Below are the code and all the weights of a small trained network. Each question names an input and a target symbol and asks about switching units off, where a switched-off unit gives its printed mean instead of its output.

import numpy as np


def w(rows, s, z=0):
    codes = np.array(rows[::2]) - 128.0
    scale = np.full(codes.shape[1], s)
    scale[-1] = z or s
    return codes * scale


def f(y):
    return np.maximum(y, 0)


def softmax(a):
    e = np.exp(a - a.max(-1, keepdims=True))
    return e / e.sum(-1, keepdims=True)


def log_softmax(a):
    a = a - a.max(-1, keepdims=True)
    return a - np.log(np.exp(a).sum(-1, keepdims=True))


def net(x, mask):
    ids = ['βδεζηθμπψω'.index(c) for c in x.split()]
    T = len(ids)
    res = E[ids] + P[:T]
    u = 0
    for l in range(2):
        q, k, v = (res @ M[l].T for M in (Q, K, V))
        z = softmax(np.where(np.tri(T) > 0, q @ k.T / 3**0.5, -1e9)) @ v
        res = res + np.where(mask[u], z, O[l][:, -1]) @ O[l][:, :-1]
        u += 1
        y = f(res @ A[l][:, :-1].T + A[l][:, -1])
        res = res + np.where(mask[u : u + 8], y, B[l][:, -1]) @ B[l][:, :-1]
        u += 8
    return log_softmax(res[-1] @ U[:, :-1].T + U[:, -1])


Q, K, V, O, A, B = {}, {}, {}, {}, {}, {}
E = w([
[9,247,2,46,213,183,142,69],'β',
[191,106,140,109,181,121,95,120],'δ',
[209,161,135,178,36,250,209,144],'ε',
[181,184,187,141,160,121,138,136],'ζ',
[207,124,153,105,76,161,92,203],'η',
[99,86,137,175,230,77,82,42],'θ',
[111,106,64,53,152,167,84,145],'μ',
[123,226,69,103,38,212,207,162],'π',
[205,147,158,239,127,228,208,45],'ψ',
[94,187,151,192,185,134,171,31],'ω',
],0.0055)
P = w([
[71,65,166,137,199,195,125,205],'0',
[144,253,77,143,33,165,59,27],'1',
[169,238,95,150,35,204,52,29],'2',
[162,252,80,146,46,167,59,37],'3',
[208,87,149,168,172,110,207,124],'4',
[184,100,99,135,139,116,176,125],'5',
[156,108,77,124,130,142,155,114],'6',
[87,147,43,87,144,138,120,119],'7',
[103,120,53,99,152,189,121,120],'8',
[158,148,64,138,99,167,136,79],'9',
[157,144,51,134,116,189,145,90],'10',
[157,140,45,120,118,173,121,69],'11',
],0.0049)
Q[0] = w([
[84,249,16,67,88,207,78,66],'0.h0',
[190,197,42,147,174,254,191,22],'0.h0',
[14,141,143,46,61,33,23,151],'0.h0',
],0.0051)
K[0] = w([
[90,36,222,128,240,133,219,235],'0.h0',
[34,126,92,24,245,172,144,228],'0.h0',
[253,6,225,198,30,60,166,152],'0.h0',
],0.0048)
V[0] = w([
[184,115,253,222,196,86,159,58],'0.h0',
[119,15,185,143,239,72,43,81],'0.h0',
[237,85,228,181,15,160,192,220],'0.h0',
],0.0049)
O[0] = w([
[225,185,103,219,254,172,181,155,68],'0.h0',
[187,102,3,157,227,55,92,211,71],'0.h0',
[189,41,251,133,152,229,218,157,5],'0.h0',
],0.0054,0.0027)
A[0] = w([
[122,151,175,163,67,142,89,116,238],'0.n0',
[142,17,99,113,168,75,67,255,236],'0.n1',
[174,178,171,165,45,124,77,83,226],'0.n2',
[114,40,100,32,150,134,98,163,195],'0.n3',
[160,49,106,100,198,115,45,215,146],'0.n4',
[76,129,141,244,245,81,73,91,252],'0.n5',
[194,46,178,219,211,211,221,123,115],'0.n6',
[66,186,82,93,65,83,72,73,51],'0.n7',
],0.0048,0.0028)
B[0] = w([
[87,145,135,37,109,179,64,87,230],'0.n0',
[93,150,91,27,222,92,22,208,161],'0.n1',
[136,201,66,71,56,154,58,59,253],'0.n2',
[55,155,125,80,90,105,31,121,174],'0.n3',
[96,74,67,78,188,85,65,196,147],'0.n4',
[129,200,3,84,215,134,139,74,220],'0.n5',
[192,73,176,228,146,194,236,129,157],'0.n6',
[156,120,188,149,146,120,230,129,222],'0.n7',
],0.0049,0.0036)
Q[1] = w([
[136,182,64,75,96,185,3,89],'1.h0',
[147,36,246,178,164,64,223,202],'1.h0',
[134,239,46,63,116,190,54,38],'1.h0',
],0.005)
K[1] = w([
[50,95,111,105,253,195,123,252],'1.h0',
[200,113,101,163,50,55,73,20],'1.h0',
[53,117,138,122,187,233,209,213],'1.h0',
],0.0041)
V[1] = w([
[103,34,194,16,76,152,43,237],'1.h0',
[218,119,167,181,227,117,173,186],'1.h0',
[204,78,237,224,32,229,254,38],'1.h0',
],0.0057)
O[1] = w([
[200,31,209,16,105,73,254,16,126],'1.h0',
[211,208,113,93,226,208,117,232,117],'1.h0',
[38,57,109,11,122,215,26,189,7],'1.h0',
],0.0056,0.013)
A[1] = w([
[39,94,157,140,74,115,121,109,137],'1.n0',
[157,100,179,31,112,121,194,70,142],'1.n1',
[178,100,175,213,141,51,176,116,50],'1.n2',
[184,182,38,66,150,160,155,92,253],'1.n3',
[176,158,124,211,110,25,253,53,156],'1.n4',
[183,124,207,186,158,130,210,123,80],'1.n5',
[129,215,74,226,156,178,47,203,101],'1.n6',
[118,77,98,107,94,99,107,43,172],'1.n7',
],0.0052,0.003)
B[1] = w([
[138,176,135,224,98,123,57,73,141],'1.n0',
[69,45,221,125,185,146,216,181,156],'1.n1',
[58,106,39,110,90,101,151,207,173],'1.n2',
[195,115,235,138,220,138,167,112,190],'1.n3',
[141,43,2,49,84,164,50,164,255],'1.n4',
[83,92,136,147,171,195,201,241,162],'1.n5',
[17,144,193,229,55,24,113,211,166],'1.n6',
[42,149,200,141,93,103,176,78,159],'1.n7',
],0.0047,0.019)
U = w([
[92,166,58,95,40,50,70,73,32],'β',
[255,115,102,96,184,170,139,109,201],'δ',
[116,74,78,57,149,232,91,98,44],'ε',
[198,214,200,136,178,152,157,103,251],'ζ',
[183,114,222,84,189,134,206,101,191],'η',
[172,119,71,166,116,111,135,189,44],'θ',
[98,34,87,73,101,106,191,165,21],'μ',
[28,122,228,152,94,116,183,79,148],'π',
[62,90,118,163,102,154,85,195,73],'ψ',
[98,191,207,224,119,69,154,138,150],'ω',
],0.0042,0.0022)

Each question gives the input, a string of symbols that net reads in full, and the target symbol t.
The units are the heads (3 rows each of Q, K, V and O) and the neurons (one row each of A and B). Each row of codes is followed by its name. A weight is (code - 128) times the scale printed after its matrix; where a second scale follows, it is the last column's (O, A, B and U).
mask holds one flag per unit, layer by layer, with each layer's heads first. A switched-off unit (its flag False) gives its mean, the last column of its rows in O or B, instead of its output. The means were averaged over made-up inputs and are rounded, as every weight is.
A unit's drop is (log p(t) with every unit on - log p(t) with that unit switched off) / (log p(t) with every unit on - log p(t) with every unit switched off).
The circuit of an input: a set's keep is (log p(t) with only the set's units on - log p(t) with every unit switched off) / (log p(t) with every unit on - log p(t) with every unit switched off). Starting from the 12 units with the biggest drops (on a tie, the unit counted first), units are removed one at a time, each time the one whose removal leaves the highest keep (on an exact tie, the one counted first), for as long as the keep stays at least 0.8.
circuit, biggest first: the units of the circuit, biggest drop first
most important unit: the unit with the biggest drop
top k neurons: the k neurons with the biggest drops, biggest first
top k neurons in layer l: the k neurons of layer l with the biggest drops, biggest first
input ε θ ω μ η β, target ε: circuit, biggest first -> [1.h0; 0.h0]
input β ε ψ ω, target β: circuit, biggest first -> [1.h0; 0.h0; 1.n4]
input δ μ θ ω, target δ: top 2 neurons in layer 0 -> [0.n1; 0.n4]
input ψ π ε, target ψ: circuit, biggest first -> [1.h0; 0.h0; 1.n6; 0.n6]
input β μ ζ, target β: circuit, biggest first -> [1.h0; 0.h0; 1.n4]
input β ζ ε π δ ψ β μ μ π ε ψ, target β: circuit, biggest first -> [0.h0; 1.h0; 1.n5]
input ω ω ψ, target ω: top 2 neurons in layer 1 -> [1.n6; 1.n4]
input ψ η δ β π θ β β, target ψ: top neuron in layer 0 -> [0.n6]
input π ψ η η β, target π: top 2 neurons -> [1.n4; 1.n7]
input π μ π β μ ψ ω μ ψ η, target π: top 3 neurons in layer 1 -> [1.n4; 1.n7; 1.n1]
input β β ζ μ, target β: circuit, biggest first -> [1.h0; 0.h0; 1.n4]
input π ε π μ, target π: circuit, biggest first -> [1.h0; 0.h0; 1.n4; 1.n7]
input ψ β β θ ζ π β ψ, target ψ: circuit, biggest first -> [1.h0; 0.h0; 0.n6; 1.n6]
input ψ π β ε ζ ψ β β θ ζ θ, target ψ: circuit, biggest first -> [1.h0; 0.h0; 0.n6]
input ω π ζ, target ω: top 3 neurons -> [1.n6; 1.n4; 0.n5]
input β π ψ π μ θ ε, target β: top 2 neurons -> [1.n3; 1.n5]
input θ π β ω, target θ: top 2 neurons -> [1.n4; 0.n1]
input ε π ζ ζ ε ζ ζ ω, target ε: circuit, biggest first -> [0.h0; 1.h0]
input ε δ ψ ζ π β μ δ ζ θ, target ε: top 3 neurons -> [0.n6; 0.n5; 1.n6]
input ω ζ π μ β, target ω: top 4 neurons -> [1.n4; 1.n6; 0.n5; 0.n6]
input δ β β β, target δ: most important unit -> 0.h0
input θ β θ β, target θ: top 2 neurons -> [1.n4; 0.n1]
input θ β ω θ, target θ: top 3 neurons -> [1.n4; 0.n1; 0.n5]
input π ω θ, target π: top 2 neurons -> [1.n4; 1.n7]
